
[[ -32  -34  243 -100  105   49  145  145 -171  -59 -161  115   -2  -18
    13  -21  122  136  -25   25   83  117   10  140  181   30  -56  -91]
 [ 214  156 -266   -5 -212  -59 -315  -71  -64 -272 -106  229  304  112
   191 -174 -316  100  -98   -3  -40   96  -79 -204  306  -34   12  -71]
 [ 247 -162 -198   67  228   -5  145 -121   22  235  196 -174 -315  185
  -241  213  102  -82   72  -18  157 -272  -96 -148 -100   68   24   50]
 [  67 -127  -27  -76  115   30   63 -107  -75  212   36 -137 -131  138
  -196  205  159  -64   94  -86   78  -78  -67 -106  -90  -72  136  -85]
 [ -87  -29  358  -49  136   76   81  144 -188  -84 -195  134   14  -98
    62   22  118  121 -105  -10  -83   74  -40  175  111    5 -130 -165]
 [ 265 -152 -262   78  154  -77   60 -136   39  215  214 -120 -360  125
  -314  158   42 -137   30   79  219 -271 -134  -51   56   44  -77  118]
 [ 163 -123 -224 -108    2  -85 -103 -243  -47  267  124 -125 -176  168
  -326  239   54 -135   51  -28  157 -155 -186 -190   42 -129  106  -51]
 [-160   11  412  -67   85  117  185  273 -256 -192 -309  183   76 -122
   172 -113  136  209  -42  -12  -11  202  113  234  200   47  -70 -125]
 [   4  106  172   96    8   66  -27  213 -146 -343 -253  252  187  -97
   290 -215 -105  182 -122    8 -142  135   62  119  213   90 -168  -76]
 [ 338  -68 -418    4   90 -112   25 -156   86  118  226  -66 -188  258
  -233   51  -67  -76   77  113  302 -158 -105 -143  151   68    2  144]
 [ 311  -26 -291  -58  -84  -63  -90 -147  -89   62   45   45  -47  174
  -105   55 -111   55  -24  -31  186  -94 -120 -301  212  -10   78  -35]
 [ 651   39 -451  141  -95   43 -344 -282  160   53  217  217  -13  106
  -107 -256 -206  -85 -113   31  111   -1  -86  -20  488 -170 -131  -19]
 [ -31  -53  248   90  -20  131   11  108 -278  -41 -248   77  -51 -152
    99   38   94  116  -83 -177 -166  -41   41  -22   41  -44   15 -172]
 [ 208   75 -148  -88  216  -25   -5  -55  125 -154  110  100  219  292
   109  -34 -139   59  -14  112   40   59 -134  -39   87  104  -46  -26]
 [ 310   17 -275  122  238   36  252   75   95 -139  124    3  -37  283
   125 -130  -85  121  106   82  199  -66  102  -87   68  269   12  165]
 [  69  -87 -138   77 -120    9 -129 -111 -154  124  -52  -79 -164  -13
  -150  103   35  -99   46 -118    0 -138  -18 -126   41 -131  113  -34]
 [ 234  -57 -397  -63  128  -75   65 -165  118  132  222 -137 -113  328
  -209   64   -9 -125  186   78  297  -70  -38 -117   37   28  112  134]
 [ 213  103 -247   42   29  -58  -66   19   55 -243   15  148  146  165
   121 -196 -208   66  -10  127   91   69  -11  -12  244  111  -95   81]
 [ 288 -146 -338   94   14  -28   82 -129  -68  228  128 -151 -362  142
  -256  126   44  -60  105  -51  259 -267   -6 -244   59   27  106  105]
 [ 213   62 -157 -172  173 -111  -58  -77  134 -112  128  139  190  269
   -34  -41 -137   23  -48  216  155  108 -212   51  227   65 -130   -7]
 [-561  148  559 -218   27  110    5   90 -488 -168 -305  256 -105 -263
   271   77   80  157 -110 -185 -130 -115  117  172  396 -144  -10 -256]
 [   4  -68   39  -43  -27   31  -68  -64 -182  101  -97  -26  -67    0
   -94  136   78  -26    6 -129  -21  -47  -53 -100   21 -119   77 -135]
 [ -88  -17  337   10 -179   86  -17  207 -411 -122 -411  211  -18 -268
    99  -78   77  208 -136 -139  -60  100   76   36  279  -57  -55 -188]
 [ -31 -134  340   12    3   84   -2   56 -308  112 -207   74 -194 -215
  -102  160  178   67 -152 -126 -103  -98  -95   57  113 -108  -77 -215]
 [ 206 -110 -287   74   33  -24  -46 -178  -25  185  121 -149 -218  143
  -203  175    8 -130   71  -77   83 -233  -79 -222  -55  -41   93   25]
 [  15  115   16  -20   72   -2  -56   96    7 -288 -104  180  253   72
   191 -182 -121   66  -30  105  -46  189   -2  154  184   55 -113  -18]
 [ 110 -165  -58  111  189   60  151  -61  -61  220   82 -180 -320   75
  -186  200  167  -89   89  -98   59 -240   -3  -82 -143   16   49    7]
 [ 167  -51 -180   31  152   -2   33  -85   39   57  101  -78  -69  189
   -86   72   10  -53   74    1   68  -93  -51  -84  -38   37   36   21]
 [ -32  -86  126 -177 -129  -11 -147 -113 -294  178 -165   13  -68  -42
  -189  213  111   12  -48 -170    9  -22 -130 -175  103 -205   97 -251]
 [  -2  -37  232    7  149  132  203  167 -178  -72 -169   70   -9   -2
   123   -3  122  166   -9  -78  -15   43   76   39   33   78    9 -102]
 [ 354  -70 -319   41   93  -13  -24 -170   33  104  155  -72  -64  258
   -86  142  -76  -12   10  -58   77 -187 -145 -314  -48   41   97  -18]
 [ 101   85   75   19  138   33   43  148  -21 -281  -99  204  200   64
   224 -154 -100  160  -92   85  -43  127  -21  100  165  135 -152  -39]
 [ 178 -107  -91  -81  195    0  -32 -208    9  216  137 -125  -56  224
  -176  298   63  -79    5  -88  -19 -157 -227 -222 -179  -55   82 -149]
 [  58   31  196  212  177  140  142  246  -98 -290 -164  164   49  -68
   310 -142  -28  195 -106   -6 -177  -17   83  138   66  185 -151  -30]
 [ -83  101  114   93  -18  123  -11  176 -140 -299 -262  126  222  -27
   310 -193  -45  121   25  -88 -163  173  181   62   58   30   28  -70]
 [ -13   99  167    5  112   27  -12  155  -47 -303 -152  226  203  -15
   209 -169  -75  125 -103  106  -92  156  -16  223  213   75 -187  -63]
 [ -26 -161  239  222  110  142  134  116 -229   91 -140  -49 -328 -199
   -42  118  202    8  -40 -139 -130 -222   53   89  -53   -5  -58  -63]
 [  86  -58 -349   18  -12  -48  -73 -179   22  148  101 -197 -124  198
  -216   70   23 -201  218  -38  142  -77   40 -122  -42  -88  172   87]
 [-140  -55  288  129  -46  200  169  248 -338  -86 -360   16  -77 -179
   160  -66  185  144   61 -224  -95   63  265   29   -8    3  103  -99]
 [  44  149 -414   84   60 -132 -287 -139  251 -242  142    1  223  221
    56 -145 -273 -255   96  181  -69   50  -58  112   28  -11 -103  156]
 [ 299   73 -350  262 -112   25    2   96  -57 -259  -66  114  -13   72
   207 -282 -216  138   30    8   99  -59  181 -144  267  167   11  166]
 [ 250    2 -367  121  -99 -112 -122  -56    3  -69   56   59 -122   63
  -110 -122 -164  -56    5  124  183  -92  -28  -27  301   37  -90  166]
 [ -52  -87  236  -63  190  142  140   34 -144   79 -110  -68   17   71
    19  170  200   60   46 -159  -97   17   -2  -39 -182  -30  125 -196]
 [ 492 -123 -685  278    0   65   32 -144  403 -109  439  -45   10  374
    90 -100 -178  -80  148  447   79 -323 -144  309  367   26  506  475]
 [-123 -172  343  224  161  128  197  183 -239   89 -160  -42 -412 -280
   -96   98  263  -30  -37  -83  -90 -197   87  250  -28   13 -171  -20]
 [  96 -199    0   82  213   65  170  -55  -60  255   93 -183 -349   54
  -234  228  216 -100   75  -63   70 -241  -43   -3 -123   -4   42    6]
 [-269    3  396  -46   11   74  -76  123 -224  -99 -288  111   74 -202
    45   -4  136   -4  -60  -52 -189  155    9  275   86 -141 -101 -187]
 [ 219  -33 -302  146  192  -21    9 -103  133   17  189 -101 -107  203
   -71   32  -63 -123   80   54   41 -170  -45  -44  -64   78  -31  115]
 [ -74 -106  170   56  160  117   63   -5 -132  117  -72 -115 -128  -14
   -50  188  184  -63   39 -156 -143 -107    1    1 -200  -63   51 -131]
 [ -80  -15  298    3   50   27   61  198 -204 -131 -225  178  -43 -169
    27  -87   77  104 -105   52    3   99   12  250  249   24 -207  -72]
 [ -13  127  219  -52   28   65  -56  168 -128 -343 -254  273  348   -6
   314 -173 -100  221 -127   11 -155  233  -14   87  199   49  -90 -169]
 [  68  101  -88 -139  102   -5  -62  -40   52 -170   -3   89  305  244
   131  -58  -98   40   40   48    1  175  -60  -20   74    4   53  -74]
 [ -29   78  108   42  -22   59 -141   70 -116 -222 -202  139  218  -28
   199  -84  -71   79  -68  -57 -208  105   -2   30   73  -31  -33 -140]
 [ 156  -93 -116  -72   72   15   -3 -151  -67  177   59  -91  -83  172
  -153  191   68  -30   52  -93   74 -105 -110 -201  -34  -64  141  -95]
 [ 248    8 -253 -113  177  -62   11 -124  115   -2  165   -2   91  328
   -59   49  -83   -3   48   93  158    3 -142 -123   56   65   30    9]
 [-130   49  208  177  -83   25 -231   50 -224  -77 -289  -21  -56 -130
   -74 -202  174  126   96  -48 -207    0  223  165  212  -41  -11 -131]
 [-140 -107  274   86  237  172  222  115 -152   64 -119 -111 -158  -36
    25  121  254    0   93 -149 -113  -65  120   99 -202   11   46  -91]
 [  92  186 -160  263  -70   95  -88  161  -47 -455 -189  171  263   29
   455 -340 -253  134   12  -55 -181   90  223  -39  119  130   -8   54]
 [  -5  103  143 -152  199   19   22   72   10 -235  -70  180  297  150
   183  -84  -47  122  -46  104  -38  205  -76  144  140   60  -75 -114]
 [ 420   60 -159  167  -84   91  -86   37  -42 -134  -38  301  -50  -74
    72 -362 -134   89 -118   11  147  102  110   93  517  -16 -219   17]
 [  83   97 -128 -102  -69  -66 -187  -58  -46 -152  -65  139  201  117
    47  -85 -149   35  -23   47   33  119  -75  -47  238  -43  -11  -64]
 [  42  126   14  257   -3   96    5  244  -85 -413 -215  202  140  -83
   368 -322 -158  139  -47    9 -142   90  194  134  175  149 -139   62]
 [ -57   18  365   34   -3  124  -50  156 -281 -175 -317  205  124 -178
   216   -8   24  190 -188 -137 -256   58  -34   28   99  -26  -83 -257]
 [  61  -26 -114  -78  110  -27  104  -11   -7   23   40  -25  -72  161
  -111  -18   54  -24  126   82  225   35   31   63  145   25   34   70]
 [ 208  -32 -297   13    0  -30  -78 -156   -2   72   91  -69  -56  192
  -102   69  -57  -65   70  -36   95 -107  -59 -198   38  -30  106   14]
 [  24 -115   92  -72   79  136  155  -18 -200  167  -95 -117  -75  108
   -41  186  204   69  112 -225   31  -37   51 -202 -131  -53  263 -161]
 [ 216  -35 -153  -21   68  -84   70    4  -40   -5   54   75 -152   98
  -132  -39  -35   44  -14  132  270  -56  -60    6  289   93 -118   85]
 [ 217  -69 -277 -101   71 -108  -35 -177   39  151  165  -64 -118  228
  -258  116  -12  -86   62   79  234  -90 -154 -106  120  -24   32   37]
 [  62   43  164  247  246  142  193  261  -50 -307 -130  137   38  -36
   326 -168  -33  176  -69    6 -160  -24  124  151   17  230 -180   15]
 [ 130   25 -328  177   12   74   60    0    8  -88   10 -110  -21  189
   110 -122  -49  -32  226  -84   63  -41  231 -137  -35   68  197  138]
 [ 100  112 -172  120  -53   -5  -85   76  -40 -274  -98  134  113   47
   182 -234 -179   60   11   38    4   64  106    9  219   73  -61   71]
 [ 118  -55 -181  152 -148   45 -131  -84 -172   60  -93  -76 -117    1
   -42   52  -10  -38   54 -189  -57 -146   48 -234   -5  -87  152  -45]]

[-138  196  -23  274   78 -144  103   97  -33  -13 -261  -62  222  600
  -76  340   64  226  229   -2 -167 -102  708  308  -43 -293  -32] : 43
[ 225  -57  206   -8  -69  -16 -120 -324  408   36   65   39  382  -64
 -243  351  -42 -123 -407 -131  245 -328 -195 -149 -198   94    3] : 44
[ 252  -81   -3  -31  -42 -104   22 -128   88  -38  -93  -22  211   -8
    8  -75    2   80 -160 -144   20 -292 -215 -120  231  189 -124] : 47
[ 204   78   72  -28 -193  -84  -47 -399  175   -6 -213  101   30  -48
  -85  -56   16   48 -167 -183 -149 -127 -328  -80   21  210  -53] : 14
[ 105  -92   29 -148  165 -101   78  189 -162   63   54  -98   40  -51
  -47 -113 -181  -20   39  109   58   85  205   17   88 -190 -131] : 25
[-178  -80  -68  -32 -405  -90  135   43  229  -15 -172  117  -80 -175
   38  193   69  101 -296 -112 -217  -91   86    0 -226  -69  331] : 7
[ 108   -3  -89  -69   74   -3   19  132 -297   23  -28  -52 -131   34
 -120 -284 -168  -47  241   39  -89  161   97  151  152 -142 -166] : 30
[ 173  -90  -56 -105  116  -46  160  282 -221   90   96  -90    8  -84
 -212 -177 -221 -126  187  118 -177  -20  140   66  291 -201 -353] : 28
[ 227  -65   55 -111  -44 -149   93  -50  151   70  -58  -22  194 -158
 -133   50  -72  -31 -186  -18 -143 -262 -130 -126  164   69 -215] : 16
[ 229 -112  -45  -77  -10 -121   46   13  -65  -14  -61  -37  100  -55
   48 -199  -36   64   -8  -82  -72 -158  -76  -50  258   88 -184] : 48
[ -87 -128  -66    2 -328  -91   11  -34  166  -81 -135   94    3  -89
  178   80  112  157 -253 -199  -32 -100   60  -12 -186   30  325] : 36
[ 201   50   76   12 -134   -4  -32 -303  247   11 -103   60  170   -3
 -258  127  -35  -64 -219 -130  -24 -256 -292  -65   14  134  -72] : 18
[ 195   12  -35   -5  -53  -20  101  -40   92   22  -94  -24  156   -3
 -255   14  -97  -45  -92  -57 -124 -303 -209  -51  254   67 -215] : 3
[ 139   22   16  104  -57  190   11   -9  264   80  133  -12  292   41
 -658  388 -201 -328 -146  -13   58 -384 -135   57  -18 -118 -169] : 19
[ -26  229  170  260    7  157  246 -187  119  -97  186   48  125  165
 -388   52 -410  190 -107 -285  182 -234  -92 -266  167 -234 -194] : 55
[-182  -28 -143   -3  -58   -5  200  178  -73 -102 -200  -33  -82  184
  101  -10    5  205 -128  -15   97   11  137   71   71 -104  337] : 15
[-207  -25 -146  -14  -18   36  333  359  -51  -21 -104  -73  -54  127
 -134  122 -106   63 -111  115   -7  -57  204   89  135 -258  208] : 6
[  -8 -128   34  -73 -195  -81   79   64  244   45   18   30  136 -214
 -113  246  -55  -35 -303  -45  -37 -193   69  -74 -161  -97   98] : 49
[ 215  -83   78 -150    5 -185  -92 -137 -125   13  -45   14  -35 -130
  167 -306  -51   84   33  -87  -27  145   23  -38   12   39 -111] : 68
[ -87   46  -99  -58   43   37  192  205 -214   21 -101  -44 -204  103
 -150 -101 -154   -8  106  119  -83  191  168  164  107 -238   60] : 10
[ 206   -3  109  -57  -83  -71  105 -158  311   83  -39   16  254 -123
 -307  233  -90 -107 -296  -26 -101 -344 -221 -141   87   60 -175] : 66
[ 200  -74    1 -117   26 -143  -80  -65 -200  -16  -62  -12  -48  -56
  155 -355  -60   99   97  -86  -12  128   20    5   89   37 -116] : 34
[ 117   13    3   66 -149  123 -132 -160  153    5   19   61  119   22
 -355  142  -89 -172  -90 -132   71 -156 -135   82 -154  -18    0] : 31
[ 220 -199   24   85   -2  103 -161  -61  207  -89  156  -23  440  134
 -149  211  -12  -85 -245 -180  474 -395  -92  -24  -68   58   62] : 39
[ 101   27  -18   93 -117  178  -51  -49  146   36   71   34  134   44
 -500  215 -153 -253  -48  -65   27 -203  -92  113  -95 -111  -75] : 54
[-188   74  -68  -18 -201  -60   49 -176  -44 -137 -351   86 -264  145
  271 -141   96  315 -166 -150   46  224   -6   54 -130   47  498] : 40
[-132   34 -242   52  -20  107  152  182 -282 -126 -214  -36 -222  310
   22 -214  -22  139  124  -17   48  122   75  218  198  -95  247] : 1
[  74  -52 -116  -69  154   36  128  335 -315   45   67 -110  -73   44
 -215 -205 -242 -103  242  127  -48   96  192  156  234 -260 -209] : 32
[ 182  -37   42 -147  -25 -160   14  -32  -88   83  -46    5  -53 -182
  -39 -197 -115  -18   54    2 -225   78   27   -8   67  -44 -218] : 29
[ -79   26  -91  -33   17   13  101   89 -198  -43 -138  -30 -171  151
    7 -147  -78   99   53   15   43  188  130  133   48 -138  170] : 12
[ 200  -63  -31  -75   57  -88  -68  -14 -246  -28  -37  -29  -37   11
   87 -363  -93   76  165  -82    8  102   30   40  149    5 -157] : 71
[ 221  -86   23  -60  -39 -124   62  -79  115  -22  -76  -23  218  -53
   -6  -37  -30   85 -202 -119    8 -299 -172 -153  209  135 -131] : 37
[  54   84  -46   92 -216  147 -116 -179   66    1  -58  105  -59   53
 -353   48  -83 -155   30 -136  -84  -17 -121  162 -160  -46   28] : 65
[ 150   42   15  122  -76  171  -53 -132  220   34   69   18  244   93
 -524  296 -137 -252 -114  -81   79 -311 -167   68  -34  -36 -108] : 23
[ 208  -58   78 -164   -4 -186  128   47   59  128    3  -33  108 -250
 -167  -17 -156  -69  -78   59 -254 -133    6 -107  145  -64 -319] : 0
[  41  -62   96 -176  137 -106  132  193  -61  127   89  -83   24 -139
 -159   37 -227  -83  -47  170   -4  109  259   -5  -23 -286 -105] : 9
